[[135 124 130 148 116 123 150 114 121 128 127]
 [125 140 133 116 126 134 117 127 140 125 122]
 [135 121 124 139 125 131 141 125 120 125 122]
 [134 119 122 138 127 133 140 128 120 122 117]]
->
[[134 135 125 135]
 [119 121 140 124]
 [122 124 133 130]
 [138 139 116 148]
 [127 125 126 116]
 [133 131 134 123]
 [140 141 117 150]
 [128 125 127 114]
 [120 120 140 121]
 [122 125 125 128]
 [117 122 122 127]]

[[126 139 121 124 140]
 [131 116 114 106 143]]
->
[[131 126]
 [116 139]
 [114 121]
 [106 124]
 [143 140]]

[[115 115 114 109 139 139 129 107]
 [147 119 141 126 134 120 110 151]]
->
[[147 115]
 [119 115]
 [141 114]
 [126 109]
 [134 139]
 [120 139]
 [110 129]
 [151 107]]

[[111 139 131]
 [139 107 144]
 [114 141 132]
 [102 116 149]
 [114 135 110]
 [139 136 128]
 [140 130 140]
 [125 108 141]
 [150 127 106]]
->
[[150 125 140 139 114 102 114 139 111]
 [127 108 130 136 135 116 141 107 139]
 [106 141 140 128 110 149 132 144 131]]

[[129 147 135 101 113 153 105 125 125 110  99 103]
 [129 126 125 147 136 128 132 147 121 100 120 126]
 [133 126 132 134 126 121 139 130 137 117 130 130]
 [121 129 129 138 128 142 142 118 126 124 134 141]
 [130 122 130 127 128 123 134 131 137 120 129 125]]
->
[[130 121 133 129 129]
 [122 129 126 126 147]
 [130 129 132 125 135]
 [127 138 134 147 101]
 [128 128 126 136 113]
 [123 142 121 128 153]
 [134 142 139 132 105]
 [131 118 130 147 125]
 [137 126 137 121 125]
 [120 124 117 100 110]
 [129 134 130 120  99]
 [125 141 130 126 103]]

[[115 128 137 138 140 123 124 139 120 117]
 [125 138 126 134 150 101 110 128 109 124]
 [123 102 136 137 132 141 151 108 146 136]
 [137 143 119 125 133 114 110 119 121 137]
 [142 143 113 120 131 122 114 112 127 141]
 [142 144 117 121 128 120 111 114 125 142]
 [138 138 119 122 129 122 117 116 126 138]
 [141 139 112 116 131 124 118 110 128 137]
 [129 141 135 125 107 151 124 155 129 115]]
->
[[129 141 138 142 142 137 123 125 115]
 [141 139 138 144 143 143 102 138 128]
 [135 112 119 117 113 119 136 126 137]
 [125 116 122 121 120 125 137 134 138]
 [107 131 129 128 131 133 132 150 140]
 [151 124 122 120 122 114 141 101 123]
 [124 118 117 111 114 110 151 110 124]
 [155 110 116 114 112 119 108 128 139]
 [129 128 126 125 127 121 146 109 120]
 [115 137 138 142 141 137 136 124 117]]

[[123 125 119 152 116]
 [132 152 142 115 150]
 [115 117 131 121 127]
 [111 115 132 144 116]]
->
[[111 115 132 123]
 [115 117 152 125]
 [132 131 142 119]
 [144 121 115 152]
 [116 127 150 116]]

[[147 136 119 136 116 114 113 132 138 115 138 142]
 [148 116 118 114 117 139 137 140 119 136 114 118]
 [133 120 137 128 130 117 152 129 149 132 110 140]
 [124 145 147 111 117 131 121 113 115 123 134 116]
 [113 114 133 136 145 141 116 119 140 118 117 130]
 [134 139 138 129 140 115 129 122 121 137 136 134]
 [117 129 117 139 145 128 136 138 113 143 142 129]]
->
[[117 134 113 124 133 148 147]
 [129 139 114 145 120 116 136]
 [117 138 133 147 137 118 119]
 [139 129 136 111 128 114 136]
 [145 140 145 117 130 117 116]
 [128 115 141 131 117 139 114]
 [136 129 116 121 152 137 113]
 [138 122 119 113 129 140 132]
 [113 121 140 115 149 119 138]
 [143 137 118 123 132 136 115]
 [142 136 117 134 110 114 138]
 [129 134 130 116 140 118 142]]
---
[[127 126 134 132 111 127 125 141 129 120 133 122 145 125 132]
 [145 138 134 127 131 132 122 120 139 136 136 144 127 126 125]
 [152 127 135 131 105 130 109 114 141 131 126 141 146 112 127]]
->
[[145 138 134 127 131 132 122 120 139 136 136 144 127 126 125]
 [152 127 135 131 105 130 109 114 141 131 126 141 146 112 127]
 [127 126 134 132 111 127 125 141 129 120 133 122 145 125 132]]

[[127 134 124 136 134 140 126 125 134 132 140 131 135 133 122 115]
 [109 116 118 137 121 131 126 150 115 119 119 148 123 109 116 123]
 [124 120 133 145 129 140 121 123 121 133 134 135 129 118 133 113]]
->
[[127 134 124 136 134 140 126 125 134 132 140 131 135 133 122 115]
 [124 120 133 145 129 140 121 123 121 133 134 135 129 118 133 113]
 [109 116 118 137 121 131 126 150 115 119 119 148 123 109 116 123]]

[[129 122 153 142 125 146]
 [127 128 144 151 122 143]]
->
[[127 128 144 151 122 143]
 [129 122 153 142 125 146]]

[[130 121 118 142 111 111 132 114]
 [126 130 111 138 105 105 131 120]
 [122 137 105 134 101 101 131 124]
 [136 111 127 148 119 119 132 108]]
->
[[122 137 105 134 101 101 131 124]
 [126 130 111 138 105 105 131 120]
 [130 121 118 142 111 111 132 114]
 [136 111 127 148 119 119 132 108]]

[[129 128 127 125 129 129]
 [138 140 102 107 137 130]]
->
[[138 140 102 107 137 130]
 [129 128 127 125 129 129]]

[[126 147 138 115 128 134 129 123 104 140 141]
 [112 113 112 136 145 143 137 144 121 147 131]
 [138 118 116 128 138 130 144 146 120 145 124]]
->
[[126 147 138 115 128 134 129 123 104 140 141]
 [138 118 116 128 138 130 144 146 120 145 124]
 [112 113 112 136 145 143 137 144 121 147 131]]

[[116 111 129 127 115 111 144 124]
 [143 128 124 126 121 135 121 136]
 [115 114 125 114 114 132 127 131]
 [106 123 134 120 129 125 134 130]
 [105 130 128 116 135 147 113 117]
 [130 143 127 125 142 147 109 127]
 [137 132 131 122 129 123 124 135]]
->
[[130 143 127 125 142 147 109 127]
 [137 132 131 122 129 123 124 135]
 [105 130 128 116 135 147 113 117]
 [143 128 124 126 121 135 121 136]
 [106 123 134 120 129 125 134 130]
 [115 114 125 114 114 132 127 131]
 [116 111 129 127 115 111 144 124]]
---
[[120 114]
 [135 110]
 [120 107]
 [121 129]
 [147 113]]
->
[[114 110 107 129 113]
 [120 135 120 121 147]]

[[122 117 133 129 123]
 [129 134 135 129 126]
 [124 129 122 135 139]
 [129 129 126 129 128]
 [134 130 125 129 125]
 [133 123 130 125 136]
 [126 136 127 134 140]
 [108 102 137 140 114]]
->
[[123 126 139 128 125 136 140 114]
 [129 129 135 129 129 125 134 140]
 [133 135 122 126 125 130 127 137]
 [117 134 129 129 130 123 136 102]
 [122 129 124 129 134 133 126 108]]

[[101 147 142 118 107 127 111 155 101 139 149 140 126 131 152 121]
 [110 148 110 114 129 154 137 143 114 151 147 152 116 115 145 131]
 [112 112 148 110 148 123 108 110 154 151 135 144 126 107 117 144]
 [153 116 149 114 128 131 143 109 126 152 114 145 148 125 115 125]
 [143 138 115 108 107 130 119 103 147 113 141 135 146 151 125 127]
 [121 102 131 111 137 135 129 116 118 150 143 103 125 134 109 134]]
->
[[121 131 144 125 127 134]
 [152 145 117 115 125 109]
 [131 115 107 125 151 134]
 [126 116 126 148 146 125]
 [140 152 144 145 135 103]
 [149 147 135 114 141 143]
 [139 151 151 152 113 150]
 [101 114 154 126 147 118]
 [155 143 110 109 103 116]
 [111 137 108 143 119 129]
 [127 154 123 131 130 135]
 [107 129 148 128 107 137]
 [118 114 110 114 108 111]
 [142 110 148 149 115 131]
 [147 148 112 116 138 102]
 [101 110 112 153 143 121]]

[[123 143]
 [105 140]
 [119 125]
 [140 152]
 [116 118]
 [132 140]
 [121 156]
 [130 144]
 [117 145]
 [120 113]
 [142 119]]
->
[[143 140 125 152 118 140 156 144 145 113 119]
 [123 105 119 140 116 132 121 130 117 120 142]]

[[137 124 135 136 117 138 140]
 [136 136 124 124 137 121 120]
 [138 121 136 135 116 139 145]
 [119 121 107 130 137 112 137]
 [118 120 105 130 137 111 138]
 [139 139 126 124 141 119 113]]
->
[[140 120 145 137 138 113]
 [138 121 139 112 111 119]
 [117 137 116 137 137 141]
 [136 124 135 130 130 124]
 [135 124 136 107 105 126]
 [124 136 121 121 120 139]
 [137 136 138 119 118 139]]

[[129 125 149 101 113 111 120 125 120 130 126]
 [136 145 108 128 117 114 120 137 139 140 120]]
->
[[126 120]
 [130 140]
 [120 139]
 [125 137]
 [120 120]
 [111 114]
 [113 117]
 [101 128]
 [149 108]
 [125 145]
 [129 136]]
